Below is a small trained network, with its code and all its weights. Each question gives an input and a class and asks what happens when units are switched off, that is, made to give their printed mean instead of their output.

import numpy as np


def w(rows, s, z=0):
    codes = np.array(rows[::2]) - 128.0
    scale = np.full(codes.shape[1], s)
    scale[-1] = z or s
    return codes * scale


def norm(h):
    return h / np.sqrt((h * h).mean(-1, keepdims=True) + 1e-5)


def f(y):
    return y / 2 * (1 + np.tanh(0.7978845608 * (y + 0.044715 * y**3)))


def log_softmax(a):
    a = a - a.max(-1, keepdims=True)
    return a - np.log(np.exp(a).sum(-1, keepdims=True))


def net(x, mask):
    res = np.array(x, float).reshape(1, 5) / 4 @ E
    u = 0
    for l in range(3):
        y = f(norm(res) @ A[l][:, :-1].T + A[l][:, -1])
        res = res + np.where(mask[u : u + 13], y, B[l][:, -1]) @ B[l][:, :-1]
        u += 13
    return log_softmax(norm(res)[-1] @ U[:, :-1].T + U[:, -1])


A, B = {}, {}
E = w([
[94,50,189,161],'x0',
[150,50,173,143],'x1',
[86,204,216,102],'x2',
[190,155,173,254],'x3',
[40,109,99,183],'x4',
],0.0048)
A[0] = w([
[90,53,32,188,136],'0.n1',
[176,99,132,108,67],'0.n2',
[208,225,127,213,8],'0.n3',
[175,206,146,104,200],'0.n4',
[54,76,149,102,111],'0.n5',
[105,136,142,137,110],'0.n6',
[95,6,238,60,17],'0.n7',
[235,19,139,89,37],'0.n8',
[107,168,197,77,59],'0.n9',
[126,54,84,188,174],'0.n10',
[217,50,151,102,68],'0.n11',
[147,44,154,150,46],'0.n12',
[146,180,136,114,159],'0.n13',
],0.012,0.0018)
B[0] = w([
[116,76,66,74,241],'0.n1',
[154,165,159,116,141],'0.n2',
[149,21,189,210,222],'0.n3',
[107,81,100,80,195],'0.n4',
[110,109,108,184,195],'0.n5',
[100,111,150,117,133],'0.n6',
[120,169,156,250,255],'0.n7',
[222,137,145,81,221],'0.n8',
[81,187,180,93,174],'0.n9',
[100,145,96,97,215],'0.n10',
[188,163,126,122,196],'0.n11',
[107,169,150,128,186],'0.n12',
[126,90,150,70,156],'0.n13',
],0.018,0.0061)
A[1] = w([
[107,113,172,82,129],'1.n1',
[102,60,155,109,175],'1.n2',
[78,184,134,163,3],'1.n3',
[137,157,125,93,104],'1.n4',
[131,70,168,45,146],'1.n5',
[143,87,230,193,91],'1.n6',
[128,100,142,166,110],'1.n7',
[62,219,226,92,84],'1.n8',
[131,120,152,112,90],'1.n9',
[152,138,84,167,63],'1.n10',
[248,191,138,110,89],'1.n11',
[126,157,114,73,35],'1.n12',
[142,193,132,49,60],'1.n13',
],0.013,0.0022)
B[1] = w([
[85,142,129,133,151],'1.n1',
[119,136,65,167,194],'1.n2',
[146,206,105,164,148],'1.n3',
[137,121,132,153,133],'1.n4',
[111,190,87,194,199],'1.n5',
[139,3,94,164,254],'1.n6',
[158,115,115,162,162],'1.n7',
[36,214,100,86,191],'1.n8',
[99,137,124,124,128],'1.n9',
[124,121,188,118,142],'1.n10',
[201,166,163,54,205],'1.n11',
[132,98,101,175,141],'1.n12',
[168,136,76,205,163],'1.n13',
],0.019,0.0069)
A[2] = w([
[72,157,11,75,206],'2.n1',
[164,173,54,205,174],'2.n2',
[49,166,133,41,24],'2.n3',
[30,158,155,17,55],'2.n4',
[140,207,91,165,161],'2.n5',
[199,155,87,75,218],'2.n6',
[164,107,137,187,26],'2.n7',
[242,180,158,18,76],'2.n8',
[73,159,194,86,194],'2.n9',
[121,36,150,128,204],'2.n10',
[72,41,110,81,147],'2.n11',
[157,179,79,216,100],'2.n12',
[25,163,200,188,253],'2.n13',
],0.012,0.002)
B[2] = w([
[106,111,130,3,255],'2.n1',
[82,109,237,127,225],'2.n2',
[139,192,96,127,147],'2.n3',
[142,197,74,143,149],'2.n4',
[90,57,185,145,185],'2.n5',
[168,167,144,93,182],'2.n6',
[116,172,100,144,161],'2.n7',
[248,158,204,101,212],'2.n8',
[140,115,56,161,131],'2.n9',
[182,163,38,101,192],'2.n10',
[177,127,84,71,194],'2.n11',
[77,119,217,136,199],'2.n12',
[206,189,117,208,203],'2.n13',
],0.02,0.0076)
U = w([
[64,147,150,100,119],'0',
[119,172,162,231,187],'1',
[123,117,86,29,151],'2',
[238,170,176,101,192],'3',
[109,164,116,100,77],'4',
[154,167,109,120,2],'5',
[175,57,70,192,174],'6',
[58,251,79,136,115],'7',
],0.018,0.0068)

Each question gives the input, the list of numbers given to net, and the class t.
The units are the neurons (one row each of A and B). Each row of codes is followed by its name. A weight is (code - 128) times the scale printed after its matrix; where a second scale follows, it is the last column's (A, B and U).
mask holds one flag per neuron, layer by layer. A switched-off neuron (its flag False) gives its mean, the last column of its row in B, instead of its output. The means were averaged over made-up inputs and are rounded, as every weight is.
A unit's drop is (log p(t) with every unit on - log p(t) with that unit switched off) / (log p(t) with every unit on - log p(t) with every unit switched off).
unit that matters most: the unit with the biggest drop
top k neurons: the k neurons with the biggest drops, biggest first
k most important neurons of layer l: the k neurons of layer l with the biggest drops, biggest first
drop when u is switched off: that unit's drop, to one decimal
input [-2,-2,-1,-7,0], class 0: unit that matters most	1.n6
input [0,2,-6,8,-1], class 6: top 4 neurons	0.n3, 1.n6, 2.n1, 1.n8
input [3,6,-7,2,5], class 2: top 2 neurons	0.n1, 0.n10
input [-4,0,-1,-3,1], class 0: 2 most important neurons of layer 1	1.n6, 1.n5
input [-5,-4,-3,-2,-6], class 0: 2 most important neurons of layer 0	0.n4, 0.n7
input [-8,-4,3,-3,4], class 0: top 2 neurons	0.n7, 1.n13
input [5,0,-2,0,5], class 2: top 2 neurons	0.n1, 1.n5
input [1,0,5,1,-4], class 7: top 2 neurons	0.n9, 1.n8
input [-4,-8,5,-7,-2], class 7: top 3 neurons	1.n8, 0.n9, 0.n1
input [7,7,-3,-6,4], class 1: top 2 neurons	0.n7, 0.n3
input [7,-8,4,5,8], class 6: top 3 neurons	0.n7, 1.n5, 0.n12
input [2,2,-1,7,-5], class 6: top 2 neurons	0.n3, 1.n6
input [5,5,4,7,7], class 1: top 3 neurons	0.n8, 0.n3, 1.n3
input [5,7,6,1,-3], class 1: top neuron	0.n7
input [2,-1,6,2,-3], class 7: top 2 neurons	0.n9, 1.n8
input [0,-7,-6,3,2], class 2: 2 most important neurons of layer 0	0.n1, 0.n7
input [-5,0,5,-4,-2], class 7: drop when 0.n9 is switched off	0.3
input [-8,-2,-6,-7,6], class 2: drop when 0.n13 is switched off	0.0
input [-6,6,3,-6,0], class 7: drop when 0.n3 is switched off	0.4
input [6,-5,2,-4,-8], class 7: unit that matters most	0.n9
input [3,2,4,1,-4], class 1: 2 most important neurons of layer 1	1.n6, 1.n3
input [6,-5,4,-4,-5], class 7: 2 most important neurons of layer 0	0.n9, 0.n3
